Below are the code and all the weights of a small trained network. Each question names an input and a class and asks about switching units off, where a switched-off unit gives its printed mean instead of its output.

import numpy as np


def w(rows, s, z=0):
    codes = np.array(rows[::2]) - 128.0
    scale = np.full(codes.shape[1], s)
    scale[-1] = z or s
    return codes * scale


def f(y):
    return np.maximum(y, 0)


def log_softmax(a):
    a = a - a.max(-1, keepdims=True)
    return a - np.log(np.exp(a).sum(-1, keepdims=True))


def net(x, mask):
    res = np.array(x, float).reshape(1, 4) / 4 @ E
    y = f(res @ A[0][:, :-1].T + A[0][:, -1])
    res = res + np.where(mask, y, B[0][:, -1]) @ B[0][:, :-1]
    return log_softmax(res[-1] @ U[:, :-1].T + U[:, -1])


A, B = {}, {}
E = w([
[153,81,137,225,87,209,152,153,102,87],'x0',
[149,98,231,127,175,243,79,88,193,238],'x1',
[121,142,125,97,153,112,120,101,143,86],'x2',
[56,80,100,87,204,181,254,65,191,200],'x3',
],0.007)
A[0] = w([
[110,76,86,114,197,137,232,123,179,148,1],'neuron 0',
[173,60,102,242,101,147,74,157,88,98,246],'neuron 1',
[173,57,228,116,19,232,70,101,152,151,71],'neuron 2',
[150,139,37,87,224,143,236,85,227,100,43],'neuron 3',
[137,232,162,38,105,112,9,139,99,112,101],'neuron 4',
[81,23,146,126,126,193,245,1,211,187,250],'neuron 5',
[89,194,93,49,214,78,164,4,127,46,215],'neuron 6',
[129,171,203,143,225,252,67,120,197,195,104],'neuron 7',
[62,123,88,156,52,75,172,153,23,82,169],'neuron 8',
[223,117,176,98,47,111,42,188,88,88,3],'neuron 9',
],0.0068,0.0056)
B[0] = w([
[173,201,67,221,87,243,184,182,236,124,161],'neuron 0',
[160,75,120,62,226,165,154,197,96,196,216],'neuron 1',
[131,101,146,202,130,46,247,66,131,119,183],'neuron 2',
[183,119,107,254,110,95,137,142,169,171,173],'neuron 3',
[161,65,95,136,167,146,237,255,158,187,176],'neuron 4',
[213,98,132,131,208,99,139,194,108,207,253],'neuron 5',
[204,34,210,164,145,154,170,163,121,183,208],'neuron 6',
[71,88,116,202,148,18,174,115,185,105,205],'neuron 7',
[75,88,164,205,153,38,118,31,175,172,202],'neuron 8',
[216,178,70,192,96,191,193,150,226,98,169],'neuron 9',
],0.0083,0.012)
U = w([
[223,170,31,175,101,187,167,161,197,110,59],'0',
[87,95,134,224,117,13,146,26,196,72,100],'1',
[151,69,164,141,130,142,128,164,91,135,252],'2',
[175,96,152,124,154,136,156,141,91,120,247],'3',
[144,140,143,122,176,130,84,121,77,136,149],'4',
[56,250,198,92,25,209,30,1,55,46,2],'5',
[68,189,178,36,84,185,37,26,49,11,2],'6',
],0.0087,0.0058)

Each question gives the input, the list of numbers given to net, and the class t.
The units are the neurons (one row each of A and B). Each row of codes is followed by its name. A weight is (code - 128) times the scale printed after its matrix; where a second scale follows, it is the last column's (A, B and U).
mask holds one flag per neuron, in row order. A switched-off neuron (its flag False) gives its mean, the last column of its row in B, instead of its output. The means were averaged over made-up inputs and are rounded, as every weight is.
A unit's drop is (log p(t) with every unit on - log p(t) with that unit switched off) / (log p(t) with every unit on - log p(t) with every unit switched off).
The circuit of an input: a set's keep is (log p(t) with only the set's units on - log p(t) with every unit switched off) / (log p(t) with every unit on - log p(t) with every unit switched off). Starting from all 10 units, units are removed one at a time, each time the one whose removal leaves the highest keep (on an exact tie, the one counted first), for as long as the keep stays at least 0.8.
circuit, biggest first: the units of the circuit, biggest drop first
most important unit: the unit with the biggest drop
top k neurons: the k neurons with the biggest drops, biggest first
drop of u: that unit's drop, to one decimal
input [-3,2,5,-7], class 0: circuit, biggest first : (neuron 9)
input [5,0,-7,-7], class 0: top 2 neurons : (neuron 9; neuron 6)
input [-5,6,5,-4], class 1: top 2 neurons : (neuron 7; neuron 1)
input [1,-6,8,-8], class 0: top 2 neurons : (neuron 9; neuron 4)
input [0,-5,-1,2], class 1: top 3 neurons : (neuron 8; neuron 5; neuron 1)
input [-6,-5,6,-2], class 2: top 2 neurons : (neuron 6; neuron 7)
input [4,8,6,1], class 1: top 2 neurons : (neuron 7; neuron 2)
input [3,-7,-7,-1], class 1: top 3 neurons : (neuron 8; neuron 5; neuron 6)
input [-4,7,4,5], class 1: top 2 neurons : (neuron 7; neuron 1)
input [-3,8,-3,6], class 1: top 3 neurons : (neuron 7; neuron 1; neuron 2)
input [-4,2,3,5], class 0: top 4 neurons : (neuron 0; neuron 3; neuron 8; neuron 1)
input [-8,-2,1,8], class 0: top 2 neurons : (neuron 0; neuron 3)
input [-5,-6,-4,0], class 1: top 2 neurons : (neuron 8; neuron 1)
input [2,6,-3,-8], class 0: most important unit : neuron 9
input [-6,-3,7,4], class 2: drop of neuron 9 : 0.3
input [4,-8,-2,4], class 1: drop of neuron 4 : 0.1
input [3,-6,8,-8], class 0: drop of neuron 4 : 0.3
